Below is a small trained network, with its code and all its weights. Each question gives an input and a target symbol and asks what happens when units are switched off, that is, made to give their printed mean instead of their output.

import numpy as np


def w(rows, s, z=0):
    codes = np.array(rows[::2]) - 128.0
    scale = np.full(codes.shape[1], s)
    scale[-1] = z or s
    return codes * scale


def f(y):
    return np.maximum(y, 0)


def softmax(a):
    e = np.exp(a - a.max(-1, keepdims=True))
    return e / e.sum(-1, keepdims=True)


def log_softmax(a):
    a = a - a.max(-1, keepdims=True)
    return a - np.log(np.exp(a).sum(-1, keepdims=True))


def net(x, mask):
    ids = ['ΞΦαβγεπτ'.index(c) for c in x.split()]
    T = len(ids)
    res = E[ids] + P[:T]
    u = 0
    for l in range(2):
        r = res
        for j in range(3):
            rows = slice(3 * j, 3 * j + 3)
            q, k, v = (r @ M[l][rows].T for M in (Q, K, V))
            z = softmax(np.where(np.tri(T) > 0, q @ k.T / 3**0.5, -1e9)) @ v
            o = O[l][rows]
            res = res + np.where(mask[u + j], z, o[:, -1]) @ o[:, :-1]
        u += 3
        y = f(res @ A[l][:, :-1].T + A[l][:, -1])
        res = res + np.where(mask[u : u + 8], y, B[l][:, -1]) @ B[l][:, :-1]
        u += 8
    return log_softmax(res[-1] @ U[:, :-1].T + U[:, -1])


Q, K, V, O, A, B = {}, {}, {}, {}, {}, {}
E = w([
[125,187,112,147,132,109,145],'Ξ',
[40,144,106,123,186,121,137],'Φ',
[94,65,160,153,99,225,51],'α',
[218,174,203,103,142,124,89],'β',
[130,151,96,142,150,59,110],'γ',
[161,187,78,167,149,80,50],'ε',
[92,112,250,169,123,120,33],'π',
[131,79,159,211,157,167,202],'τ',
],0.02)
P = w([
[107,32,41,22,158,194,79],'0',
[96,176,144,178,80,72,128],'1',
[111,182,159,170,75,153,122],'2',
[113,221,150,125,77,176,153],'3',
[89,165,132,131,73,60,112],'4',
[115,167,133,159,80,129,112],'5',
[100,233,126,116,51,166,130],'6',
[156,218,72,119,121,105,3],'7',
[169,151,117,171,155,199,109],'8',
],0.0048)
Q[0] = w([
[141,128,105,102,105,165,123],'L0H0',
[152,38,88,105,113,48,157],'L0H0',
[120,226,100,120,59,124,53],'L0H0',
[139,99,53,187,170,62,60],'L0H1',
[169,130,188,204,49,186,181],'L0H1',
[56,135,67,190,62,207,127],'L0H1',
[139,128,128,254,168,101,120],'L0H2',
[138,98,162,119,165,149,117],'L0H2',
[113,114,90,168,67,83,137],'L0H2',
],0.0081)
K[0] = w([
[85,83,167,86,93,128,137],'L0H0',
[143,109,234,206,123,132,53],'L0H0',
[168,85,156,96,133,183,168],'L0H0',
[193,54,194,90,59,147,81],'L0H1',
[130,253,121,170,100,184,115],'L0H1',
[38,105,31,125,24,205,185],'L0H1',
[66,45,113,114,102,250,129],'L0H2',
[120,196,130,144,69,128,80],'L0H2',
[94,58,162,185,182,197,114],'L0H2',
],0.0065)
V[0] = w([
[159,43,102,43,75,15,160],'L0H0',
[101,77,54,179,122,120,91],'L0H0',
[77,127,161,175,51,46,61],'L0H0',
[71,90,75,100,1,134,195],'L0H1',
[190,85,63,83,192,113,126],'L0H1',
[160,210,111,196,120,85,135],'L0H1',
[236,38,118,56,229,23,81],'L0H2',
[39,99,147,121,100,134,179],'L0H2',
[133,194,108,59,88,104,126],'L0H2',
],0.0077)
O[0] = w([
[116,96,147,122,185,75,113,2],'L0H0',
[149,114,97,37,55,159,156,141],'L0H0',
[132,201,47,146,166,59,32,159],'L0H0',
[135,54,115,109,164,153,84,24],'L0H1',
[105,144,109,75,102,67,122,46],'L0H1',
[121,116,85,106,126,82,160,138],'L0H1',
[148,92,102,118,180,150,54,35],'L0H2',
[62,165,128,185,113,198,83,128],'L0H2',
[35,66,156,212,42,2,105,61],'L0H2',
],0.0062,0.0055)
A[0] = w([
[127,196,38,143,112,149,96,208],'L0N0',
[52,182,192,218,76,1,149,242],'L0N1',
[129,172,135,237,240,67,139,130],'L0N2',
[146,22,195,78,166,74,95,83],'L0N3',
[170,193,73,190,82,102,128,91],'L0N4',
[139,173,29,122,115,102,163,167],'L0N5',
[254,151,152,184,76,144,101,78],'L0N6',
[39,66,84,26,39,192,35,249],'L0N7',
],0.0066,0.0018)
B[0] = w([
[69,115,140,122,204,124,225,226],'L0N0',
[145,122,169,127,108,228,160,254],'L0N1',
[93,161,132,68,88,167,162,216],'L0N2',
[117,136,156,113,209,157,109,138],'L0N3',
[167,75,135,128,105,162,217,219],'L0N4',
[156,72,107,230,160,179,85,201],'L0N5',
[107,100,188,105,85,93,179,226],'L0N6',
[132,58,115,255,182,142,65,200],'L0N7',
],0.0083,0.0073)
Q[1] = w([
[80,175,217,140,127,78,244],'L1H0',
[181,138,155,169,180,185,167],'L1H0',
[129,103,192,64,62,103,85],'L1H0',
[82,42,93,55,85,109,20],'L1H1',
[255,71,154,35,72,95,185],'L1H1',
[91,74,94,86,127,146,166],'L1H1',
[246,143,174,53,158,141,30],'L1H2',
[62,95,149,120,125,190,72],'L1H2',
[182,131,149,196,135,210,162],'L1H2',
],0.0082)
K[1] = w([
[147,115,54,54,98,119,184],'L1H0',
[105,22,62,54,160,181,146],'L1H0',
[88,167,205,66,63,29,150],'L1H0',
[82,184,180,151,32,188,100],'L1H1',
[246,135,169,48,54,2,116],'L1H1',
[34,146,47,95,203,138,110],'L1H1',
[157,115,131,154,22,145,139],'L1H2',
[84,111,89,169,62,178,138],'L1H2',
[130,128,140,157,135,50,106],'L1H2',
],0.0078)
V[1] = w([
[136,199,91,206,89,67,135],'L1H0',
[115,97,129,150,120,89,106],'L1H0',
[134,152,128,10,110,118,208],'L1H0',
[105,179,255,57,56,64,89],'L1H1',
[83,74,64,127,101,90,97],'L1H1',
[196,133,84,129,81,94,117],'L1H1',
[131,139,79,148,62,147,201],'L1H2',
[122,37,134,141,87,185,191],'L1H2',
[194,123,105,122,160,105,139],'L1H2',
],0.0096)
O[1] = w([
[83,191,124,158,188,163,93,45],'L1H0',
[81,150,106,132,132,240,161,101],'L1H0',
[160,161,114,94,183,126,142,6],'L1H0',
[81,147,87,154,83,102,123,7],'L1H1',
[118,88,77,118,134,193,188,64],'L1H1',
[165,155,99,157,141,254,149,50],'L1H1',
[155,91,93,180,171,135,171,109],'L1H2',
[108,149,67,162,169,94,146,208],'L1H2',
[153,133,123,101,68,161,136,97],'L1H2',
],0.0091,0.013)
A[1] = w([
[115,95,159,60,74,79,56,168],'L1N0',
[167,28,157,201,177,111,103,52],'L1N1',
[70,149,118,72,175,178,155,102],'L1N2',
[103,34,68,46,171,122,127,3],'L1N3',
[225,238,89,219,61,65,75,76],'L1N4',
[247,82,148,92,3,118,229,183],'L1N5',
[181,108,165,39,54,66,113,91],'L1N6',
[60,178,124,199,149,156,64,150],'L1N7',
],0.0063,0.0023)
B[1] = w([
[116,129,97,185,175,163,220,184],'L1N0',
[87,149,49,99,79,149,94,234],'L1N1',
[216,80,102,65,1,100,69,142],'L1N2',
[124,186,181,139,118,145,72,141],'L1N3',
[66,156,110,73,116,135,160,184],'L1N4',
[178,181,49,75,60,171,129,250],'L1N5',
[116,196,93,180,168,117,117,196],'L1N6',
[213,68,167,60,114,49,123,154],'L1N7',
],0.0066,0.015)
U = w([
[120,137,109,209,201,132,171,179],'Ξ',
[70,49,147,1,159,59,193,160],'Φ',
[177,102,143,173,94,88,98,9],'α',
[129,184,114,130,131,122,68,232],'β',
[139,104,146,18,133,113,85,94],'γ',
[171,148,122,142,165,155,84,88],'ε',
[211,122,245,141,128,88,95,115],'π',
[225,94,132,95,132,55,85,51],'τ',
],0.0074,0.0016)

Each question gives the input, a string of symbols that net reads in full, and the target symbol t.
The units are the heads (3 rows each of Q, K, V and O) and the neurons (one row each of A and B). Each row of codes is followed by its name. A weight is (code - 128) times the scale printed after its matrix; where a second scale follows, it is the last column's (O, A, B and U).
mask holds one flag per unit, layer by layer, with each layer's heads first. A switched-off unit (its flag False) gives its mean, the last column of its rows in O or B, instead of its output. The means were averaged over made-up inputs and are rounded, as every weight is.
A unit's drop is (log p(t) with every unit on - log p(t) with that unit switched off) / (log p(t) with every unit on - log p(t) with every unit switched off).
The circuit of an input: a set's keep is (log p(t) with only the set's units on - log p(t) with every unit switched off) / (log p(t) with every unit on - log p(t) with every unit switched off). Starting from the 12 units with the biggest drops (on a tie, the unit counted first), units are removed one at a time, each time the one whose removal leaves the highest keep (on an exact tie, the one counted first), for as long as the keep stays at least 0.8.
units of the circuit, in order: the units of the circuit, biggest drop first
top k neurons: the k neurons with the biggest drops, biggest first
top k neurons in layer l: the k neurons of layer l with the biggest drops, biggest first
which heads matter: for each layer, one digit per head in row order, 1 if its drop is at least 0.15 and else 0, layers parted by /
input τ Ξ β π α α Ξ, target τ: units of the circuit, in order	L1H0, L0H2, L0H0
input Φ Φ Ξ ε, target Φ: units of the circuit, in order	L1H1, L0N0, L0N7
input τ β γ ε, target τ: top 2 neurons in layer 0	L0N0, L0N5
input α Ξ ε, target α: units of the circuit, in order	L1H0, L0N7
input α τ Ξ, target α: top 2 neurons	L0N7, L0N4
input Φ π Ξ τ γ, target Φ: units of the circuit, in order	L1H1, L0N0, L0H2
input β π Φ Ξ π β Ξ, target β: top 4 neurons in layer 0	L0N1, L0N7, L0N3, L0N4
input Φ γ Ξ α π ε, target Φ: top 2 neurons	L0N0, L0N1
input Ξ γ β γ α, target α: units of the circuit, in order	L0N7, L1H0
input Ξ Ξ α α τ Ξ, target Ξ: which heads matter	001 / 001
input α γ α ε α β Ξ, target α: which heads matter	010 / 100
input γ π Ξ β π π α Ξ ε, target γ: which heads matter	101 / 011
input Φ Φ ε β τ Ξ, target Φ: units of the circuit, in order	L1H1, L0N7, L0N0
input Φ τ γ, target Φ: units of the circuit, in order	L1H1, L0H2, L0N0
input τ β ε, target τ: top 3 neurons in layer 0	L0N0, L0N5, L0N1
input β α Ξ γ Ξ α Ξ, target β: which heads matter	001 / 011
input π π β π α γ, target π: top 3 neurons in layer 0	L0N4, L0N0, L0N5
input π τ Ξ, target π: top neuron	L1N1
input π π α π τ Ξ Ξ, target π: top neuron in layer 1	L1N1
input τ ε α Ξ Φ Φ Ξ Ξ, target τ: top neuron	L1N5
input γ α Ξ, target γ: which heads matter	101 / 011
input Ξ Ξ β τ β γ, target Ξ: which heads matter	011 / 001
input α γ α τ, target α: top 2 neurons in layer 0	L0N7, L0N0
input ε γ Φ β Φ β α Ξ, target ε: top 3 neurons	L0N1, L1N2, L0N5
